Below are the code and all the weights of a small trained network. Each question names an input and a class and asks about switching units off, where a switched-off unit gives its printed mean instead of its output.

import numpy as np


def w(rows, s, z=0):
    codes = np.array(rows[::2]) - 128.0
    scale = np.full(codes.shape[1], s)
    scale[-1] = z or s
    return codes * scale


def f(y):
    return np.maximum(y, 0)


def log_softmax(a):
    a = a - a.max(-1, keepdims=True)
    return a - np.log(np.exp(a).sum(-1, keepdims=True))


def net(x, mask):
    res = np.array(x, float).reshape(1, 3) / 4 @ E
    y = f(res @ A[0][:, :-1].T + A[0][:, -1])
    res = res + np.where(mask, y, B[0][:, -1]) @ B[0][:, :-1]
    return log_softmax(res[-1] @ U[:, :-1].T + U[:, -1])


A, B = {}, {}
E = w([
[215,118,4],'x0',
[230,203,198],'x1',
[113,148,118],'x2',
],0.012)
A[0] = w([
[67,144,243,14],'neuron 0',
[209,170,163,173],'neuron 1',
[234,190,216,222],'neuron 2',
[169,189,142,185],'neuron 3',
[175,94,111,2],'neuron 4',
[181,131,36,61],'neuron 5',
[214,159,47,63],'neuron 6',
[24,9,72,199],'neuron 7',
[71,52,89,190],'neuron 8',
],0.013,0.0016)
B[0] = w([
[40,2,140,227],'neuron 0',
[147,165,85,191],'neuron 1',
[141,205,116,234],'neuron 2',
[195,205,120,173],'neuron 3',
[108,122,194,153],'neuron 4',
[78,27,152,198],'neuron 5',
[50,47,114,202],'neuron 6',
[172,205,87,250],'neuron 7',
[191,208,42,203],'neuron 8',
],0.011,0.017)
U = w([
[213,253,86,253],'0',
[65,15,120,3],'1',
],0.022,0.0022)

Each question gives the input, the list of numbers given to net, and the class t.
The units are the neurons (one row each of A and B). Each row of codes is followed by its name. A weight is (code - 128) times the scale printed after its matrix; where a second scale follows, it is the last column's (A, B and U).
mask holds one flag per neuron, in row order. A switched-off neuron (its flag False) gives its mean, the last column of its row in B, instead of its output. The means were averaged over made-up inputs and are rounded, as every weight is.
A unit's drop is (log p(t) with every unit on - log p(t) with that unit switched off) / (log p(t) with every unit on - log p(t) with every unit switched off).
The circuit of an input: a set's keep is (log p(t) with only the set's units on - log p(t) with every unit switched off) / (log p(t) with every unit on - log p(t) with every unit switched off). Starting from all 9 units, units are removed one at a time, each time the one whose removal leaves the highest keep (on an exact tie, the one counted first), for as long as the keep stays at least 0.8.
circuit, biggest first: the units of the circuit, biggest drop first
k most important neurons: the k neurons with the biggest drops, biggest first
drop of u: that unit's drop, to one decimal
input [-7,6,-4], class 1: 3 most important neurons => (neuron 0; neuron 7; neuron 8)
input [-6,4,8], class 1: circuit, biggest first => (neuron 0)
input [-1,0,8], class 1: 3 most important neurons => (neuron 7; neuron 8; neuron 2)
input [8,-5,-2], class 1: 2 most important neurons => (neuron 5; neuron 6)
input [5,-6,-1], class 0: 2 most important neurons => (neuron 7; neuron 0)
input [6,-4,8], class 1: 2 most important neurons => (neuron 5; neuron 6)
input [-6,5,3], class 1: 3 most important neurons => (neuron 0; neuron 7; neuron 8)
input [-7,-7,2], class 0: 2 most important neurons => (neuron 7; neuron 8)
input [2,0,5], class 1: drop of neuron 7 => 0.2
input [5,-7,4], class 0: drop of neuron 7 => 0.8
input [-2,-5,5], class 0: drop of neuron 6 => 0.0
